Below are the code and all the weights of a small trained network. Each question names an input and a class and asks about switching units off, where a switched-off unit gives its printed mean instead of its output.

import numpy as np


def w(rows, s, z=0):
    codes = np.array(rows[::2]) - 128.0
    scale = np.full(codes.shape[1], s)
    scale[-1] = z or s
    return codes * scale


def f(y):
    return np.maximum(y, 0)


def log_softmax(a):
    a = a - a.max(-1, keepdims=True)
    return a - np.log(np.exp(a).sum(-1, keepdims=True))


def net(x, mask):
    res = np.array(x, float).reshape(1, 5) / 4 @ E
    y = f(res @ A[0][:, :-1].T + A[0][:, -1])
    res = res + np.where(mask, y, B[0][:, -1]) @ B[0][:, :-1]
    return log_softmax(res[-1] @ U[:, :-1].T + U[:, -1])


A, B = {}, {}
E = w([
[45,32,78,92,114,68,27,132],'x0',
[144,122,193,26,225,71,135,160],'x1',
[192,40,126,35,85,255,134,121],'x2',
[202,86,167,229,189,147,55,141],'x3',
[69,26,64,148,221,155,237,114],'x4',
],0.008)
A[0] = w([
[99,86,96,164,176,142,204,123,51],'N0',
[103,145,113,183,100,136,124,124,57],'N1',
[141,156,142,137,118,132,141,141,51],'N2',
[116,184,121,152,158,82,112,130,39],'N3',
[183,94,106,82,96,180,125,132,64],'N4',
[162,138,146,150,122,126,79,126,55],'N5',
[84,183,142,196,140,54,153,133,40],'N6',
[107,99,118,166,151,141,165,150,64],'N7',
[192,223,159,167,134,175,234,133,3],'N8',
[182,93,136,72,88,221,124,124,29],'N9',
[62,67,111,112,106,69,14,120,37],'N10',
[128,135,108,160,98,143,111,120,5],'N11',
[174,180,175,129,92,121,47,134,69],'N12',
[185,197,155,140,144,151,178,108,25],'N13',
[145,81,158,104,100,178,129,126,85],'N14',
[121,102,100,146,157,128,176,128,51],'N15',
[96,184,115,183,149,71,133,117,38],'N16',
[192,76,128,193,169,121,82,133,50],'N17',
[99,162,118,168,142,88,134,134,45],'N18',
[160,128,146,103,169,95,133,136,25],'N19',
[101,126,78,251,2,184,135,122,26],'N20',
[102,149,105,94,70,113,179,140,24],'N21',
[90,79,113,157,182,136,192,113,62],'N22',
[162,150,196,22,244,70,112,136,8],'N23',
[177,96,154,170,165,123,103,116,54],'N24',
[168,112,158,213,192,164,67,139,18],'N25',
[129,192,128,71,67,106,104,134,72],'N26',
[86,89,110,130,99,126,85,136,16],'N27',
[170,199,137,110,75,117,56,120,39],'N28',
[93,167,111,93,85,105,177,129,28],'N29',
[123,95,114,113,123,114,107,127,34],'N30',
[63,179,109,64,74,114,194,116,59],'N31',
],0.016,0.0049)
B[0] = w([
[112,71,208,129,111,121,203,143,206],'N0',
[175,167,117,121,146,125,139,122,171],'N1',
[124,108,121,138,112,132,127,149,149],'N2',
[148,117,168,116,129,131,62,137,187],'N3',
[156,118,166,135,148,122,44,123,192],'N4',
[85,144,140,121,119,141,157,116,168],'N5',
[177,125,183,128,132,121,14,124,228],'N6',
[116,98,170,116,107,131,168,125,169],'N7',
[108,39,5,135,95,122,112,163,250],'N8',
[169,130,193,118,130,126,18,123,213],'N9',
[110,33,9,138,89,129,115,164,232],'N10',
[164,146,111,137,134,133,156,123,151],'N11',
[102,82,212,145,111,119,203,140,218],'N12',
[111,65,50,125,98,122,123,144,203],'N13',
[152,137,159,145,144,117,55,136,181],'N14',
[123,98,170,130,114,128,173,137,170],'N15',
[172,127,173,135,132,143,35,114,210],'N16',
[37,184,123,114,137,127,116,107,206],'N17',
[147,116,167,112,150,135,72,134,182],'N18',
[161,151,109,109,138,116,161,125,159],'N19',
[246,205,79,116,171,126,206,115,245],'N20',
[62,175,112,129,131,128,120,103,177],'N21',
[127,96,205,139,87,134,190,143,204],'N22',
[251,211,70,133,160,136,195,109,242],'N23',
[68,170,116,130,128,139,120,104,181],'N24',
[21,194,111,122,154,123,118,109,215],'N25',
[87,104,195,137,119,134,193,131,200],'N26',
[131,88,73,127,107,123,128,150,168],'N27',
[128,71,211,120,107,133,202,136,212],'N28',
[59,183,117,115,151,131,124,120,183],'N29',
[134,104,97,133,111,128,116,141,148],'N30',
[24,202,110,134,154,131,114,97,218],'N31',
],0.03,0.016)
U = w([
[105,104,236,149,56,68,188,147,253],'0',
[162,133,199,138,109,60,1,133,90],'1',
[107,78,45,154,48,51,101,181,41],'2',
[212,213,114,130,136,69,180,115,37],'3',
[6,210,146,134,111,72,111,91,223],'4',
],0.006,0.00068)

Each question gives the input, the list of numbers given to net, and the class t.
The units are the neurons (one row each of A and B). Each row of codes is followed by its name. A weight is (code - 128) times the scale printed after its matrix; where a second scale follows, it is the last column's (A, B and U).
mask holds one flag per neuron, in row order. A switched-off neuron (its flag False) gives its mean, the last column of its row in B, instead of its output. The means were averaged over made-up inputs and are rounded, as every weight is.
A unit's drop is (log p(t) with every unit on - log p(t) with that unit switched off) / (log p(t) with every unit on - log p(t) with every unit switched off).
unit that matters most: the unit with the biggest drop
k most important neurons: the k neurons with the biggest drops, biggest first
drop when u is switched off: that unit's drop, to one decimal
input [1,1,7,1,-7], class 0: unit that matters most -> N12
input [0,-7,-7,-3,-2], class 1: 2 most important neurons -> [N6; N16]
input [5,-2,-2,-6,0], class 4: 3 most important neurons -> [N31; N8; N29]
input [1,7,-1,7,-4], class 3: 3 most important neurons -> [N23; N31; N19]
input [7,7,-5,2,-7], class 0: 4 most important neurons -> [N12; N28; N8; N20]
input [4,-3,5,-6,-1], class 4: 4 most important neurons -> [N31; N6; N21; N16]
input [-6,6,0,2,5], class 2: 2 most important neurons -> [N8; N20]
input [1,6,-5,-4,3], class 3: 2 most important neurons -> [N23; N9]
input [2,-3,-3,3,-3], class 0: 3 most important neurons -> [N23; N12; N9]
input [-4,-4,2,-8,7], class 4: 3 most important neurons -> [N31; N21; N29]
input [4,3,-2,5,4], class 4: 2 most important neurons -> [N8; N17]
input [-8,-6,-7,-8,-3], class 2: 4 most important neurons -> [N8; N13; N9; N25]
input [7,5,-3,4,-7], class 0: drop when N5 is switched off -> 0.2
input [-2,-3,8,-6,-4], class 1: unit that matters most -> N9
input [-3,6,-6,-1,5], class 1: drop when N16 is switched off -> 1.5
input [5,3,-6,-5,-8], class 0: drop when N26 is switched off -> 0.2
